Below is a small trained network, with its code and all its weights. Each question gives an input and a target symbol and asks what happens when units are switched off, that is, made to give their printed mean instead of their output.

import numpy as np


def w(rows, s, z=0):
    codes = np.array(rows[::2]) - 128.0
    scale = np.full(codes.shape[1], s)
    scale[-1] = z or s
    return codes * scale


def f(y):
    return y / 2 * (1 + np.tanh(0.7978845608 * (y + 0.044715 * y**3)))


def softmax(a):
    e = np.exp(a - a.max(-1, keepdims=True))
    return e / e.sum(-1, keepdims=True)


def log_softmax(a):
    a = a - a.max(-1, keepdims=True)
    return a - np.log(np.exp(a).sum(-1, keepdims=True))


def net(x, mask):
    ids = ['αβεζπσψω'.index(c) for c in x.split()]
    T = len(ids)
    res = E[ids] + P[:T]
    r = res
    for j in range(2):
        rows = slice(2 * j, 2 * j + 2)
        q, k, v = (r @ M[0][rows].T for M in (Q, K, V))
        z = softmax(np.where(np.tri(T) > 0, q @ k.T / 2**0.5, -1e9)) @ v
        o = O[0][rows]
        res = res + np.where(mask[j], z, o[:, -1]) @ o[:, :-1]
    y = f(res @ A[0][:, :-1].T + A[0][:, -1])
    res = res + np.where(mask[2:10], y, B[0][:, -1]) @ B[0][:, :-1]
    return log_softmax(res[-1] @ U[:, :-1].T + U[:, -1])


Q, K, V, O, A, B = {}, {}, {}, {}, {}, {}
E = w([
[62,34,251,85,112,150,60,104],'α',
[129,201,181,114,147,230,205,164],'β',
[189,53,73,159,93,155,207,54],'ε',
[148,84,161,177,172,41,141,66],'ζ',
[53,127,170,206,101,140,180,57],'π',
[142,175,164,216,205,137,202,142],'σ',
[145,140,189,222,92,91,181,239],'ψ',
[72,166,108,187,147,171,58,119],'ω',
],0.011)
P = w([
[121,95,158,188,170,79,169,169],'0',
[104,159,130,90,207,55,135,91],'1',
[188,175,147,131,99,141,58,118],'2',
[107,63,174,179,137,116,180,109],'3',
[81,203,99,75,175,77,137,136],'4',
[246,192,166,173,60,171,30,103],'5',
[121,53,167,183,121,137,199,83],'6',
],0.011)
Q[0] = w([
[140,57,181,254,81,181,183,120],'h0',
[29,180,181,175,190,61,159,91],'h0',
[114,121,149,176,194,186,119,73],'h1',
[104,197,43,31,80,118,88,221],'h1',
],0.0084)
K[0] = w([
[217,172,132,202,42,186,84,98],'h0',
[115,169,255,26,141,146,95,133],'h0',
[212,192,112,105,86,157,116,111],'h1',
[30,107,68,96,204,67,213,166],'h1',
],0.0091)
V[0] = w([
[194,35,181,30,60,184,113,212],'h0',
[1,181,156,162,52,230,79,199],'h0',
[167,109,93,82,91,228,243,129],'h1',
[27,28,160,125,88,127,110,3],'h1',
],0.0069)
O[0] = w([
[108,188,164,58,108,45,156,122,3],'h0',
[109,117,81,156,75,85,159,247,156],'h0',
[149,96,127,52,173,234,177,182,16],'h1',
[69,72,101,70,81,136,152,56,232],'h1',
],0.011,0.0037)
A[0] = w([
[236,130,2,107,123,105,2,86,176],'n0',
[153,136,93,84,38,169,27,161,115],'n1',
[107,156,232,132,127,93,14,168,85],'n2',
[161,244,135,140,64,105,65,158,73],'n3',
[90,58,107,138,131,149,170,209,87],'n4',
[180,56,78,46,63,128,23,112,5],'n5',
[124,236,83,120,176,206,96,98,105],'n6',
[121,207,126,67,86,120,101,33,105],'n7',
],0.0078,0.0029)
B[0] = w([
[199,75,59,50,54,64,123,230,239],'n0',
[26,4,241,126,180,254,123,135,166],'n1',
[64,240,94,149,155,135,161,135,235],'n2',
[4,101,100,45,155,139,187,69,196],'n3',
[194,24,43,55,178,77,143,160,208],'n4',
[84,160,142,124,246,125,93,212,168],'n5',
[141,162,64,107,138,217,235,130,180],'n6',
[162,73,164,117,161,90,110,240,254],'n7',
],0.0075,0.0033)
U = w([
[45,169,143,46,119,79,173,64,225],'α',
[110,196,114,134,173,131,193,143,218],'β',
[69,30,34,80,159,156,203,125,80],'ε',
[196,84,164,77,177,127,160,180,165],'ζ',
[112,160,171,194,45,184,53,3,29],'π',
[129,131,210,102,159,203,202,69,63],'σ',
[138,127,230,199,167,162,79,183,2],'ψ',
[159,129,89,166,69,91,59,207,11],'ω',
],0.0078,0.0015)

Each question gives the input, a string of symbols that net reads in full, and the target symbol t.
The units are the heads (2 rows each of Q, K, V and O) and the neurons (one row each of A and B). Each row of codes is followed by its name. A weight is (code - 128) times the scale printed after its matrix; where a second scale follows, it is the last column's (O, A, B and U).
mask holds one flag per unit, heads first, then neurons. A switched-off unit (its flag False) gives its mean, the last column of its rows in O or B, instead of its output. The means were averaged over made-up inputs and are rounded, as every weight is.
A unit's drop is (log p(t) with every unit on - log p(t) with that unit switched off) / (log p(t) with every unit on - log p(t) with every unit switched off).
The circuit of an input: a set's keep is (log p(t) with only the set's units on - log p(t) with every unit switched off) / (log p(t) with every unit on - log p(t) with every unit switched off). Starting from all 10 units, units are removed one at a time, each time the one whose removal leaves the highest keep (on an exact tie, the one counted first), for as long as the keep stays at least 0.8.
circuit, biggest first: the units of the circuit, biggest drop first
unit that matters most: the unit with the biggest drop
top k neurons: the k neurons with the biggest drops, biggest first
heads that matter: for each layer, one digit per head in row order, 1 if its drop is at least 0.15 and else 0, layers parted by /
input ε ζ α, target ψ: unit that matters most : n7
input α α π ζ ω ε ζ, target σ: heads that matter : 11
input ω ζ β π σ ψ, target α: circuit, biggest first : (n3 h0)
input π α ψ β ζ ω ψ, target ω: heads that matter : 11
input ω ζ ω σ, target ω: circuit, biggest first : (h0 h1)
input ε π σ, target β: heads that matter : 01
input ω π ω ζ, target ω: circuit, biggest first : (h0 h1)
input ζ ζ σ π σ β σ, target ζ: circuit, biggest first : (h1 n4)
input π ω π π ζ σ, target β: circuit, biggest first : (h1 n3 n2)
input α π α π ω, target α: circuit, biggest first : (h0 h1)
input ω β π π ζ ε, target ζ: circuit, biggest first : (n0 h0 h1)
input ζ ε π α α β π, target ζ: circuit, biggest first : (h1 n4)
input π ζ α ψ π ω, target ε: circuit, biggest first : (n3 n0 n1)
input α π ε, target ζ: heads that matter : 10
input π α σ π π β, target σ: circuit, biggest first : (n1 n3 n6)
input α π α π σ, target α: heads that matter : 10
input π ζ ω ζ π, target π: heads that matter : 10
input ζ π σ β, target ψ: top 2 neurons : (n3 n0)
input ψ ω ε ε, target σ: unit that matters most : h0
input α ζ ω α α σ σ, target ψ: unit that matters most : h1
input π π ω π, target ω: heads that matter : 11
input β π ψ α, target β: circuit, biggest first : (h1 n2 h0)
input α ψ π π π ε π, target σ: heads that matter : 11
input ψ α π π ω σ π, target ψ: heads that matter : 01
